Below is a small trained network, with its code and all its weights. Each question gives an input and a class and asks what happens when units are switched off, that is, made to give their printed mean instead of their output.

import numpy as np


def w(rows, s, z=0):
    codes = np.array(rows[::2]) - 128.0
    scale = np.full(codes.shape[1], s)
    scale[-1] = z or s
    return codes * scale


def norm(h):
    return h / np.sqrt((h * h).mean(-1, keepdims=True) + 1e-5)


def f(y):
    return np.maximum(y, 0)


def log_softmax(a):
    a = a - a.max(-1, keepdims=True)
    return a - np.log(np.exp(a).sum(-1, keepdims=True))


def net(x, mask):
    res = np.array(x, float).reshape(1, 5) / 4 @ E
    u = 0
    for l in range(4):
        y = f(norm(res) @ A[l][:, :-1].T + A[l][:, -1])
        res = res + np.where(mask[u : u + 4], y, B[l][:, -1]) @ B[l][:, :-1]
        u += 4
    return log_softmax(norm(res)[-1] @ U[:, :-1].T + U[:, -1])


A, B = {}, {}
E = w([
[143,112,129,138,127,160,117],'x0',
[123,95,207,83,92,227,71],'x1',
[152,68,188,154,147,209,145],'x2',
[97,107,2,144,8,120,45],'x3',
[158,138,125,188,164,106,61],'x4',
],0.0038)
A[0] = w([
[96,123,97,75,15,135,111,102],'0.n1',
[110,118,53,126,99,37,2,2],'0.n2',
[161,165,135,187,182,108,123,95],'0.n3',
[99,117,148,112,212,73,157,92],'0.n4',
],0.0032,0.00097)
B[0] = w([
[74,128,106,76,106,109,74,233],'0.n1',
[152,190,72,253,90,172,62,251],'0.n2',
[122,137,120,21,91,166,150,186],'0.n3',
[118,126,118,77,172,95,110,194],'0.n4',
],0.0042,0.0024)
A[1] = w([
[65,174,70,115,144,3,171,94],'1.n1',
[87,143,89,178,171,26,235,5],'1.n2',
[110,99,113,139,82,138,133,101],'1.n3',
[150,69,237,150,168,199,160,88],'1.n4',
],0.0033,0.0024)
B[1] = w([
[215,25,106,219,110,234,170,230],'1.n1',
[225,140,66,65,93,114,216,195],'1.n2',
[72,159,155,108,167,94,107,160],'1.n3',
[146,82,183,254,133,191,17,253],'1.n4',
],0.0032,0.0024)
A[2] = w([
[174,148,72,141,181,10,233,20],'2.n1',
[47,127,140,2,25,146,142,12],'2.n2',
[151,159,229,72,202,98,165,1],'2.n3',
[113,118,124,85,62,155,95,69],'2.n4',
],0.0048,0.0022)
B[2] = w([
[240,109,100,3,85,211,197,254],'2.n1',
[68,13,67,7,219,127,132,207],'2.n2',
[39,198,126,195,157,31,67,221],'2.n3',
[84,96,68,117,163,74,170,201],'2.n4',
],0.0046,0.0028)
A[3] = w([
[95,253,195,140,197,23,122,102],'3.n1',
[224,132,93,74,107,93,230,6],'3.n2',
[113,199,63,205,34,57,48,33],'3.n3',
[142,94,164,199,107,139,74,116],'3.n4',
],0.0049,0.0022)
B[3] = w([
[56,119,87,137,198,1,144,199],'3.n1',
[194,203,125,84,118,150,190,225],'3.n2',
[129,212,119,231,48,100,64,254],'3.n3',
[148,153,179,109,96,136,192,218],'3.n4',
],0.0061,0.0035)
U = w([
[205,178,86,55,134,116,223,189],'0',
[76,150,178,147,216,29,137,93],'1',
[55,28,81,16,104,149,98,9],'2',
[122,192,70,216,30,107,62,219],'3',
[145,83,247,179,129,217,119,91],'4',
],0.011,0.0011)

Each question gives the input, the list of numbers given to net, and the class t.
The units are the neurons (one row each of A and B). Each row of codes is followed by its name. A weight is (code - 128) times the scale printed after its matrix; where a second scale follows, it is the last column's (A, B and U).
mask holds one flag per neuron, layer by layer. A switched-off neuron (its flag False) gives its mean, the last column of its row in B, instead of its output. The means were averaged over made-up inputs and are rounded, as every weight is.
A unit's drop is (log p(t) with every unit on - log p(t) with that unit switched off) / (log p(t) with every unit on - log p(t) with every unit switched off).
unit that matters most: the unit with the biggest drop
k most important neurons: the k neurons with the biggest drops, biggest first
k most important neurons of layer l: the k neurons of layer l with the biggest drops, biggest first
drop of u: that unit's drop, to one decimal
input [8,-4,0,-6,-4], class 1: 4 most important neurons : (2.n3 3.n1 1.n4 1.n1)
input [7,-1,0,-2,4], class 4: unit that matters most : 1.n4
input [1,5,0,5,0], class 2: 4 most important neurons : (2.n2 1.n4 0.n1 2.n3)
input [-8,1,6,7,-2], class 2: 2 most important neurons of layer 2 : (2.n2 2.n3)
input [-7,-1,8,-6,-8], class 1: 2 most important neurons : (2.n3 3.n1)
input [4,5,-8,-5,-8], class 2: 2 most important neurons : (2.n2 3.n3)
input [-1,-4,7,-5,-1], class 1: 2 most important neurons : (2.n3 3.n1)
input [-7,3,-1,-2,-4], class 2: 2 most important neurons : (2.n2 3.n3)
input [1,0,4,-5,0], class 1: 3 most important neurons : (2.n3 3.n1 1.n1)
input [-7,7,0,-4,1], class 1: 2 most important neurons : (2.n3 1.n1)
input [5,4,3,3,0], class 2: 2 most important neurons of layer 2 : (2.n4 2.n2)
input [2,4,-2,-8,5], class 1: 2 most important neurons : (3.n1 2.n3)
input [-8,-8,3,5,-4], class 0: 2 most important neurons of layer 2 : (2.n1 2.n3)
input [-3,-5,4,-2,8], class 0: unit that matters most : 2.n1
input [5,-2,0,-4,-7], class 1: drop of 2.n3 : 1.2
input [3,0,1,0,-7], class 2: drop of 2.n2 : 0.0
input [-7,6,5,7,1], class 2: drop of 1.n4 : 0.2
input [5,3,-7,1,-3], class 2: drop of 2.n3 : 0.1
